Below is a small trained network, with its code and all its weights. Each question gives an input and a class and asks what happens when units are switched off, that is, made to give their printed mean instead of their output.

import numpy as np


def w(rows, s, z=0):
    codes = np.array(rows[::2]) - 128.0
    scale = np.full(codes.shape[1], s)
    scale[-1] = z or s
    return codes * scale


def f(y):
    return np.maximum(y, 0)


def log_softmax(a):
    a = a - a.max(-1, keepdims=True)
    return a - np.log(np.exp(a).sum(-1, keepdims=True))


def net(x, mask):
    res = np.array(x, float).reshape(1, 6) / 4 @ E
    y = f(res @ A[0][:, :-1].T + A[0][:, -1])
    res = res + np.where(mask, y, B[0][:, -1]) @ B[0][:, :-1]
    return log_softmax(res[-1] @ U[:, :-1].T + U[:, -1])


A, B = {}, {}
E = w([
[127,143,210,113,193,150,151,173,208,132,152],'x0',
[85,76,133,80,117,181,193,136,65,99,210],'x1',
[250,165,98,86,145,95,160,166,95,100,157],'x2',
[74,168,125,26,89,90,93,137,171,98,124],'x3',
[113,160,149,114,88,135,230,138,122,134,50],'x4',
[71,126,80,159,180,96,154,177,121,64,117],'x5',
],0.013)
A[0] = w([
[77,111,155,115,112,172,160,130,88,102,175,3],'n1',
[180,150,128,79,143,90,152,141,93,110,132,76],'n2',
[150,125,225,126,177,137,137,170,171,139,147,34],'n3',
[205,143,200,58,43,193,93,48,122,244,155,169],'n4',
[185,171,85,120,160,112,147,144,135,110,106,114],'n5',
[136,137,158,110,152,205,136,154,173,95,102,64],'n6',
[157,126,137,216,179,155,161,78,75,134,129,92],'n7',
[114,115,50,115,52,102,95,75,24,128,105,59],'n8',
[151,189,99,180,146,88,85,139,183,186,52,81],'n9',
[122,173,132,115,107,173,208,119,118,122,38,83],'n10',
[137,125,145,106,113,126,219,137,148,164,80,82],'n11',
[174,115,142,203,155,173,163,140,107,160,132,80],'n12',
[87,188,128,29,96,78,104,118,156,85,144,121],'n13',
[128,61,100,132,194,115,2,126,154,145,233,154],'n14',
[120,145,107,188,140,120,147,163,126,112,144,83],'n15',
[205,157,129,95,122,101,160,154,96,107,153,99],'n16',
[84,95,149,133,98,107,167,140,135,161,80,108],'n17',
[139,133,37,147,77,126,114,69,73,131,107,13],'n18',
[125,165,196,125,175,171,146,194,187,137,176,61],'n19',
[118,77,105,70,126,193,176,154,89,134,188,54],'n20',
[96,86,147,126,97,150,163,121,102,108,179,77],'n21',
[61,127,65,152,207,71,152,171,110,71,113,130],'n22',
[165,147,101,164,151,100,116,90,155,143,70,23],'n23',
[206,142,71,105,148,113,135,146,111,115,144,101],'n24',
[9,82,133,180,109,183,76,88,150,161,77,127],'n25',
],0.011,0.0034)
B[0] = w([
[143,128,121,60,152,76,126,103,155,153,134,189],'n1',
[136,201,153,140,139,162,119,80,176,130,178,180],'n2',
[176,134,113,113,110,143,102,182,140,78,59,198],'n3',
[144,133,183,216,161,98,196,163,101,203,104,251],'n4',
[94,154,134,149,168,143,129,98,142,122,129,181],'n5',
[166,152,141,141,119,128,103,156,134,79,111,171],'n6',
[88,112,70,140,37,139,56,169,177,139,191,206],'n7',
[171,119,147,114,129,164,116,215,157,63,70,210],'n8',
[159,46,69,32,183,54,65,79,131,178,145,216],'n9',
[154,138,67,93,105,116,125,114,31,101,186,197],'n10',
[137,127,76,95,94,119,167,110,39,88,145,185],'n11',
[45,131,77,140,41,98,106,168,174,155,176,200],'n12',
[56,145,86,173,31,89,91,199,167,172,179,222],'n13',
[127,185,30,111,95,123,165,107,2,89,134,248],'n14',
[112,118,160,152,114,96,164,142,131,139,121,163],'n15',
[102,157,138,140,153,190,171,53,175,123,153,196],'n16',
[130,186,128,127,151,145,128,112,82,97,180,171],'n17',
[171,105,151,124,121,185,106,174,151,74,71,191],'n18',
[191,78,163,141,107,200,101,157,137,64,66,212],'n19',
[134,57,88,25,197,80,85,97,157,218,90,209],'n20',
[145,136,83,101,180,106,61,120,164,151,99,185],'n21',
[127,114,179,235,198,107,181,182,84,234,79,218],'n22',
[131,110,91,87,164,101,82,132,138,144,128,180],'n23',
[120,168,148,147,157,178,136,82,155,100,147,190],'n24',
[134,224,145,136,184,224,143,79,184,119,164,231],'n25',
],0.009,0.018)
U = w([
[150,84,102,42,179,78,85,98,170,175,102,114],'0',
[178,107,131,123,109,164,113,196,168,42,42,123],'1',
[111,183,128,141,166,179,147,66,195,110,159,126],'2',
[65,127,101,140,22,98,102,196,187,162,180,120],'3',
[142,146,87,107,107,114,150,111,3,86,141,139],'4',
[137,118,150,203,167,96,186,168,107,207,75,152],'5',
[123,131,111,128,125,120,131,119,147,126,111,254],'6',
[96,68,164,118,101,87,137,116,111,115,115,76],'7',
],0.011,0.0051)

Each question gives the input, the list of numbers given to net, and the class t.
The units are the neurons (one row each of A and B). Each row of codes is followed by its name. A weight is (code - 128) times the scale printed after its matrix; where a second scale follows, it is the last column's (A, B and U).
mask holds one flag per neuron, in row order. A switched-off neuron (its flag False) gives its mean, the last column of its row in B, instead of its output. The means were averaged over made-up inputs and are rounded, as every weight is.
A unit's drop is (log p(t) with every unit on - log p(t) with that unit switched off) / (log p(t) with every unit on - log p(t) with every unit switched off).
The circuit of an input: a set's keep is (log p(t) with only the set's units on - log p(t) with every unit switched off) / (log p(t) with every unit on - log p(t) with every unit switched off). Starting from the 12 units with the biggest drops (on a tie, the unit counted first), units are removed one at a time, each time the one whose removal leaves the highest keep (on an exact tie, the one counted first), for as long as the keep stays at least 0.8.
units of the circuit, in order: the units of the circuit, biggest drop first
k most important neurons: the k neurons with the biggest drops, biggest first
drop when u is switched off: that unit's drop, to one decimal
input [-2,1,-6,4,-2,-8], class 5: units of the circuit, in order	(n4)
input [-8,-1,-8,7,0,-2], class 1: 2 most important neurons	(n8 n18)
input [7,1,4,6,5,-1], class 1: 2 most important neurons	(n19 n3)
input [-8,2,0,0,6,5], class 1: 2 most important neurons	(n8 n18)
input [6,3,-4,5,-7,-8], class 5: 3 most important neurons	(n4 n10 n11)
input [0,-5,7,7,-5,7], class 2: 2 most important neurons	(n24 n4)
input [6,1,-5,1,5,-4], class 1: 2 most important neurons	(n14 n19)
input [2,3,1,6,8,1], class 4: 2 most important neurons	(n10 n11)
input [-5,5,-3,4,1,5], class 0: 3 most important neurons	(n4 n20 n1)
input [7,-2,3,-4,8,1], class 4: 3 most important neurons	(n10 n11 n8)
input [4,-6,-4,-1,-5,-7], class 5: 2 most important neurons	(n4 n20)
input [7,4,8,-5,8,-3], class 2: 2 most important neurons	(n16 n2)
input [1,8,-3,5,8,-5], class 0: drop when n20 is switched off	2.7
input [0,-7,-2,-8,6,5], class 3: units of the circuit, in order	(n7)
input [4,6,2,-2,4,4], class 0: drop when n4 is switched off	0.1
input [-8,7,3,-8,-3,0], class 1: drop when n22 is switched off	0.0
